Each row has a class, written after it.
[ 274  -88    9 -364  132  185 -152 -362  -61   23  243   44 -184   18
 -227   15  -80 -504   -1  -22 -142   34  106   63  -31 -293  136 -288
 -262   96   85 -156  -22 -186  190   57  432  -31 -166] : Q
[ 160  -95  -85 -228  151 -128  274 -116    4  -17  -56  278   -7 -218
  -50  208  125 -317  432   49 -465  169   78  -42  -72   90   60 -363
 -234  127 -154  261  -66  379 -102  266 -359  203 -339] : B
[ -95  -64  -11   29  -44 -207  181  -38  -14 -126  270 -262 -153  185
    8   38  -81   19    8 -192 -293   75   15 -120   13  133    0  212
 -102 -136  104  138 -264  -53  -59    6 -279  250  -46] : C
[ -61 -113 -150  193  280  100 -230  107  405  302 -242   90   74 -229
 -167  -42  201  272   -6  360 -339  131 -321  246  130  365 -207  -44
  -19  145   78  166  126  364 -151  145  102  -39  -94] : B
[  93   71  341  145 -421 -195   26 -269   32 -208  135    7  104 -106
  -45   20   13 -241  123 -259   69  -14  128  -56   30   42   38   97
 -266 -135 -132 -141  -74 -151  133  222   -6  -84 -317] : Q
[ 100  -74   72   51 -138  -85   50 -286   -5  204  153  -79  -15  106
  236  100 -108 -375  288   -7  -97 -240   43  -70  -33 -201  128   -5
 -293  -56   74  -82   37 -242   12  215 -233  250  173] : M
[  36   42   75   26 -111 -189  204  -67   31 -249  342  -75  -70   -1
  -53  -71  -70  -11  125 -275 -119   49  105  -96  -34   95   93  156
  -88  -55  -36   59 -271 -175   -9  128 -288  144  -58] : U
[  10  -24  634  106 -233   64   30  104  346 -236  433 -270  -17 -353
 -164 -156 -383 -102  133 -292 -256   67   23  443 -497  505  123  210
  -22  337 -208  244   94  548 -275   42   15  116  -87] : B
[-128 -267 -114  -60  260  -69   33  187  -62  222  -56  -47  -78  -27
  133  -72    5  -46  207   81 -283   21  -24  -43 -239   64  -14   62
 -115 -135  -87  275  -42  116   96   92 -490   77   15] : B
[-230 -214 -215   63 -309   59  173   95  157 -461   61   14 -343  -81
 -491    9 -200  208  -44   78  -32  328  106   85  166  167 -221   67
  364  -26 -208    1 -339  292  164  -42 -515  284 -442] : U
[  22 -254 -344 -136  615  420 -581  384  -54  128   62  400 -110  159
  271  -91  -84  207 -333  190   28  465   58 -108 -154  282    8  293
  599  820   58  -50  417  311   87  -63  -14  101  340] : Q
[-225  134  349  182   59   76 -169 -335  241 -182  265   12   59  156
  235 -114 -160  -23 -436  112  303  120 -244 -339  132   95 -216  -60
  366  222  104  101   70   68  -91 -202  423  -10  -26] : L
[  17 -208  307  107  125   62  -97  -62   14 -150  101 -321 -142  327
  256   23  -15  -17  -56   -1  -50    5  -16 -165 -162  103   -7   81
  -49  227  -12 -114  -47 -252  -57   10 -309  276   35] : R
[  88  -50  111  292 -149  -98   52  -30   76  112  -18 -134   34  123
  -44  -53 -116  104   63  181  -26 -198  -37  -27  110 -155   -4 -259
 -106   57  -50   -3 -135   20  137  138  -52   44 -212] : W
[  64   46  202   -1  104 -342  -30 -156  -98  -74  202  -14   48   52
   61  106  -34  -95  -51 -246 -103  -96   43 -168  127   98   99  236
  -30  -39  -17    7   14 -248   -5  193  -39  114   51] : W
[ 296  144   99   94  117   30   -9 -281  223  -66   89  -12 -227  148
 -172   43   42 -152 -486  109 -186  514 -100 -291  265  -16 -144   72
 -135 -185  182   67  341  132  -81 -254  381 -119   86] : B
[  94  -82  473  258  109  -39  224 -188   74  -43  168  348  316 -439
  345  -30   17 -281   42  114 -151 -398 -302 -156  244  218 -167 -130
 -146  159  103   48   22 -275 -221  369   -7  -93  -58] : M
[-175  -26   23 -155   82   76   47  -89 -226   14  -11  -27 -365 -102
 -225  -44 -358  -74  282    4 -357 -313  442   58  102 -410  209 -396
 -216  432 -202  -75 -158   45   56  159 -229  115 -423] : X
[-116 -110 -235  -81  -93  -38   57 -158  139  -25   55    7  -21  191
   26   -2   79  176  178  266  -80   33  -41  264   41  118  -22  -70
  -87   -5  -33  -93 -137   55   54   21 -211   19  211] : W
[-189   86  -14  145  -87   28  120  -18  201  -27   84  -29  -70  161
  -71  -12   -9   45  228  101  -67   40    3  -42   -9  -21  -54   84
  -68   41    9   26  168  205 -226  119  -30   18  203] : B
[   4 -240 -154  -81  156 -204  346  104 -131 -128 -424    9  173  429
 -104   32  234 -314  307  157 -176 -283  -36   69   90  170  217 -335
 -200  452  187  -14  102 -100   70  217 -144  198 -623] : C
[ 239  194  360  103 -266 -154  601 -405  -84 -598  345 -164 -210  353
 -197   54 -216  141 -112  -40   45  292  -52 -366  257  180   41   41
   19   54 -123 -143 -342 -112  187 -187  -10  111 -350] : M
[-685  126 -222  -68   59  -28   24  245 -209   -7 -333  325  220 -102
   13   -4  194  341  329   59  292    6  144  188 -107   30 -147 -113
   64  543  -67  -10  177  379  -35  -66  201 -305 -467] : B
[ -42  167  -86  -44  100 -122 -192  -84  173 -125  -15  -25  -78  -16
 -146   69  -36   66 -326    5 -222   -3 -263 -367 -119  191  -31  245
  -31 -206  -93   21   54   95 -228   38 -239  -12  290] : W
[-130 -168   64  402   24  -85  131  227   73  -77  138  -18   18 -134
   -6  -62 -159   62  -23  103   14 -179   27   38   78  -21  -78   74
  139   43  107   61  126  -82 -100  208 -424  295   59] : W
[ 245 -398   -8  -24  150 -149 -221  307  -98  -10  -33 -313  -20  247
  146   67  -77 -210  136    7  -95 -353  149  -24  -96  137  211  112
 -249  119  104 -202   51 -154  190   94 -395  342  -93] : C
[ -40    6 -146  168   42 -131  232  127    9  -41 -126 -190  -40  -58
 -130   58  -23  101  140  -23 -368 -156  -84 -145   54  -68   29    2
 -174 -210 -188  144 -107  -30 -165  150 -532   75 -176] : C
[-278  380 -201  204   55 -112  374 -601  -88 -220 -229  101 -193  400
 -449   10  198  202  262  280 -260  284  110 -260  265  113 -107 -127
  129  288  109  101  -58   92 -103  185  418 -167   61] : L
[ 151  210  655   53 -116 -160  531 -308  -45 -117 -197 -217   15  -57
 -532  141 -105 -101 -368 -198 -317    9   26 -207  -49 -183  -98   -7
  134 -377 -335   66   52 -119 -298  192  260  -87  -87] : B
[-173   14  -52  161 -106  -73  136  -80  -13  -71  114 -195 -193   64
  122   -1 -228  107   60   67 -168  -77    9  -28   38  -28    8   66
  116   41  -80   79 -100   89   92  -68 -266  134 -202] : R
[ 427 -399  319 -140  321  169   24   70  260   47  316 -289   44  412
   78  -47  -25 -494  126  161  184 -222 -387  156 -123  197   90  -19
  -78  -52  529  -39  257 -140 -113   -4  290  409  102] : B
[-252  281 -428 -152  185 -193  799  -62 -299  -15 -224  184  -29  111
 -255   81  199  141  -81  390 -238   93  -29 -383  397 -373  -45 -338
  231  -77 -113   98   80 -614 -327    7   12   -4  146] : X
[ 232  -91 -223 -363  -86  319   13 -736  171  385 -144 -262  -47  630
  106  186 -157  573   10  571  143  381    6  496   71 -139  -87 -184
  467  287   42 -429  -99  298  174 -237  225  246  409] : X
[-186 -219  278  333  191  -42   26  181   68    2   63  -95  131  -81
  311  -25    6  -89  273   16  -94 -312  -10  -48 -126  -14 -123   73
 -212  306   59   38   96 -139  -65  328 -145   39   40] : U
[-189 -231  444  151  265  242 -282   46 -254 -126 -174  247  170 -133
 -119  123   97    2  142 -111  157 -190  -72  110   66  318 -146 -184
   89  248   59  -96  141 -191 -395  225 -101  174 -165] : Q
[-110  189  176  240  -28   87  -12 -258  359   77 -194  327   31   40
  147  145  159 -110 -198  186  -15  106  -77  -85  399 -274 -185 -229
   55  252   48  -30  203  349 -227  145  370  -20    7] : X
[ 108   29  -88  -10 -192 -206  107 -156   -2  -72   31  -33 -163  -16
  -77  196  -40  -77   21 -164 -142 -169  166   46  126 -115  184  252
  -83 -215 -113 -169 -125 -223  240   69 -282  198 -163] : B
[ -40 -116  647 -227  -33  395   -9 -264 -262 -239  -25  256 -319  157
 -127  -52   40 -442   73 -131  267  593  182 -262  197  300 -136  238
   36  616  -33 -134  403  -35  -30  -84  739 -273   31] : C
[-352  -54  527   84   82  205 -210  126 -149 -132  114  121  233  -19
  139 -278  349 -305   22 -321  287  409  -84  -59 -146  178  -69  -56
  127  202    7  150   24 -238 -275  347  181    3  588] : R
[ -69    4 -207  226  109 -117   49  167   -7   30  -58  -77    9  133
  103  -18   59  -20  208  122 -104  -90   29   39  -71   12    9   74
  -20  -90  173   48  157  162   10  171   -7   81   46] : L
[  -9  -91  150   73   -4 -171   31  276   57   68  212 -213  140  -69
  225  -90 -168  -51  112   -6  -53 -244 -118  -54  223  190  122   68
  -58 -247  163  154   62  -20  -70   39 -235  207   83] : Q
[ -23 -152  -23   -4  -28 -135  -97  -70  113 -133 -148  -64  189  319
  381  114  269 -209   -1   91  -61   53 -191  -14 -105  194   25 -125
 -231   21  -64  -66   -5  -63  120   77 -242  108  -99] : L
[  73    4  115  174   76   17   76   15  150  217  258 -299  -24  -35
   54   34 -252  141  157 -104 -215 -189  158   56 -456  -54   64  309
  -15  -11   24  119  -62  -57 -106   81 -214  147  140] : L
[ 312   35  111 -122 -348  -59 -151 -441 -237 -180  -42  183    7   87
  -84  262   11 -151 -260 -195  162   79  224  -70  -21  -13  150 -304
   24   27 -154 -360 -301 -355  230  -50  -91  323 -438] : L
[-120   19  124   59   44 -137  -88  -18  -58   24   96 -164  -30   59
   84   71   -1   30  101 -174  -77 -137  213  -47 -157 -130   62  226
 -259  136 -244  -61   -4 -225  -71   35  -62 -117  240] : C
[-113   38  104    3 -417    3  -68 -576   56 -470  267   67 -255  181
  109  243  -97  -11  -64  -78  174  317  -10  227   25  115 -273  168
  116  228 -108 -395   19  278  126 -137  476   37 -317] : U
[-263   66 -130 -197  223  -84  -46  333  -42   70   73 -164   49  150
  111 -211   86 -228 -220  178   71  182 -146 -333   83  222  134    2
 -227  -90  501  110  311 -104  116 -376  293   44  151] : R
[ -65 -293  140 -313 -333  179 -391  417  -21  115   66   67  -11  -55
 -225 -138 -128 -433   68  120  441    8   66  155 -389 -142 -138  -77
  -46 -128 -291 -226  138  234  100   69  383 -189  251] : X
[-391  126 -263  -25  144 -115   88 -255 -196    4 -106   44   64  -53
   71   22   85   98  252   89 -189  191   31   73 -185   70  -68  -57
   59  -38  -90   97  191  141 -200  101 -235   18  140] : R
[-129  189 -205  -70 -202 -214  240  -92   57  -15  146  -28   66   64
 -116  -32 -128   64  110  154 -101   33    7 -217 -107   95   73   56
  -14 -272  -56   52  -93    8    6  -31 -237   57  203] : X
[ -91  -64 -104  191 -115  398  401  133  447 -107   98 -157 -350  177
 -484 -124 -293  194  269  298 -339 -106   34  -24  158 -161  -73 -255
    6  494  312   28 -313  447 -128  231  -95  250 -261] : U
[ 135  -88  143   97  200   19  -92   54   73   25  161 -110  -45 -128
   25   88  -11    2  117  -83 -294 -279   30  -87   78   89   30  248
  -39  -95  -73   44 -146 -361 -224  160 -293   41  310] : M
[ 157  127 -170 -117  -49  -21 -250  300  137 -427  367 -157 -118    5
 -489   16 -320  125  -59 -444   82  389  127  111 -208 -163  179   10
  190  189 -572   76  -19  408 -155  -27 -334  133 -280] : U
[-264   34  -36 -154  -51 -242  216 -104 -184   43   69 -152   38   28
 -126  126 -186   42  -21   87 -170  -27  -37 -171  -72   14  -10   92
 -158  -62 -111  -48   69 -189  132   -8  -72   43   55] : B
[ -35  111   22   70   -4 -206  145 -353   -9  152   56 -143  -99    7
  162   50 -136  -65  194  119 -420 -308   -1 -187  104   51  100   21
 -356 -313   51   57   10 -126  -24   -8 -263   11  -17] : R
[ 207 -232  153 -256  254   80 -406  437   88  128  387  147  309  344
  170  -72 -414 -223 -156  125  290  -31 -143 -353  317  372  171   70
  361  176  321 -100  309  344  188  122  209  363  633] : U
[-257 -326  -26 -186   81  153   35  233 -138 -208 -125  113 -122  323
 -150  -71  397 -128  -63 -165   28   18   18   70   66 -145  -49 -228
 -367  493   89  -61 -500 -423   37  102 -191  -85 -209] : C
[  39 -103  255  342  278  185  276  468  -87 -362 -224 -308 -259 -113
 -505  -85  -96  152  -51 -231 -210 -189    8 -275 -212 -103 -156 -176
  144   75  174  260 -218  257 -693  219 -602  358 -466] : C
[-115   99 -290  100  106 -164 -175   -6 -335 -225  -16  193 -510  142
 -576   35 -116   55 -200 -134 -214   58  185 -422 -185  -78   -9 -230
 -130 -141  -84  143 -305  194   -9 -174 -279  113 -738] : Q
[  20  -59   61  127  -96  -82   31   66   69 -177  -89 -163  -17  145
  156   68   32  119   58  -34 -111   93  -16 -132  -90   26  -61   24
  -16  137 -173   -4 -194  123    8  110 -429  118 -302] : X
[  52  -91   72   23  161 -256   33    0  -13  101  194  -98  -52  -83
   63  -96 -164  -46  159  -43 -251  -80  -17 -211 -181  156  131  135
  -67  -64 -130  251  -76  -44  -28  229 -513  217  152] : W
[ -69   14 -520 -435  423 -253  -18  116   -2  273 -202  109  -10 -329
 -113 -273   59 -215  456  142 -328  -13  -94  295 -315  425  212 -196
 -172  -85  365  354  349  728 -496  286 -325  325   61] : L
[  76 -183  241   43   53  -12  170  252  -43   -7   43  -33   42 -179
    7 -157  -58   46   13  -89 -216    8  107 -101  -36  120  -48  110
   15  263  -61   64 -149 -140   53  293 -137  -35  -40] : U
[ 633   20  121 -288 -465 -238 -234  -58   14 -110   74  165  -17   90
  -46  -18 -352 -423 -758  -46  565  125  111  120  199  -57  267   -1
  397  -74 -236 -352  379  231  316 -401  332  159 -252] : M
[-406    0  457  259 -401  151  334 -137  306 -464 -373  213  221 -225
 -227   43  126   21   72  126   18  311   49  183  -36  260 -386  -68
   83  189 -403  -54  190  556 -149  188 -133 -340 -446] : R
[-224   47 -619 -297  504   39  195  -74 -293 -173 -204  276  179  269
  -61  101   99  122  201  412  113  -58 -161 -248  -90  135   -9 -392
  322   37  249  -19  160   24 -191 -156 -188  198  157] : U
[ -78   -4   37  197   66  -13  135  373  111  202  163  -31   -3 -172
  -43   95  -44   57   94  -16 -220 -392   85 -218   23 -217  -67  174
  -92 -143  159  157 -180 -146 -163  169 -126   20  291] : B
[ -74 -266 -153  288 -232   95  166 -459  188   20 -353  279 -215  -39
 -601  152   38 -143  708  341 -226   27  239  449  161   35 -201 -420
  -91  -66  -99  144 -252  537  173  340 -330  120 -674] : L
[  60  -89   61   58   50  -52  272  160   47 -108   87 -208 -100  -31
  -48  -63   60   30  148 -110 -317   10   57  -90  -99   -6  -19  -90
 -182 -242  -23  237 -366  -80  -56   -6 -300   28 -219] : U
[  64 -218 -234  169  143  -41  -56  393  107   -8  101 -208 -134   57
  -57  -85  -43  221  208   24 -113 -154   58  346  102   50  -14  208
   71 -150  124  109 -155  161  -61  192 -422  140  169] : L
[ 196 -264  214 -607 -106    1 -288   -9   30 -110  419 -136 -225 -227
  -62 -236 -301 -493 -265 -202    9  154  -10 -102 -173  237  -51  227
  120 -193 -188   35   46  -86 -200  -88  -74   11   -2] : M
[ 201 -327  326  -47  -32  287  152  171  -53 -486  113   52   99  243
 -151  -90   48 -508  -11   27   84  -89 -206   -6  199  109 -143 -213
   68  108  219 -187   58 -218  -40  292  334  -66   12] : U
[ 235  -34   49  127  -58 -181   65  -29  -45  -77   30 -261 -120   59
   57  136   80 -147 -108  -77 -399    0   78 -266  -66   -3  -18  102
 -221  -86  156  -52 -161 -196   41  170 -162  174 -127] : R
[  85  -58   57   27 -141 -175  254   16   21   69  170 -218  -35   76
   34   53 -224  -26  -53  -88 -223 -106   66  -26   42  -83   11  267
 -118 -102   98  -36  -21 -142  166   64  -40   62  -27] : U
[-113 -209 -147  210  222  186  293   79 -173   53 -469  239  102   33
 -205  170  147 -274  386  223   70  -71   75  211  263 -367 -138 -417
   45  507  307   83  374  219 -223  335  -49  168 -150] : C
[  84  111  -90  221  -35 -217  274  -80   42  -79   51   -4 -187  102
 -138  -83   68  101  192   19 -216  132   51  -76 -130   16   99   -7
 -103  -93 -215  187 -116   68  -26   80 -245   24 -151] : W
[-192   66  596   88  -51 -136   50 -373  207 -224  258  -11   79 -137
   93   65  121 -291  175  -35 -293  118  -53  -86 -305  503   41  -73
 -254  399 -207  160  -99  -15  -83   83  402   29  -55] : Q
[ 115  188  899  104 -292  322  416 -613  458 -342  334 -418   71  127
   18 -123  -48  -13 -206 -361  -50  390  -18  163 -644 -150 -162   67
 -397  255 -213 -265   89 -176 -274  -53  488 -336 -458] : U
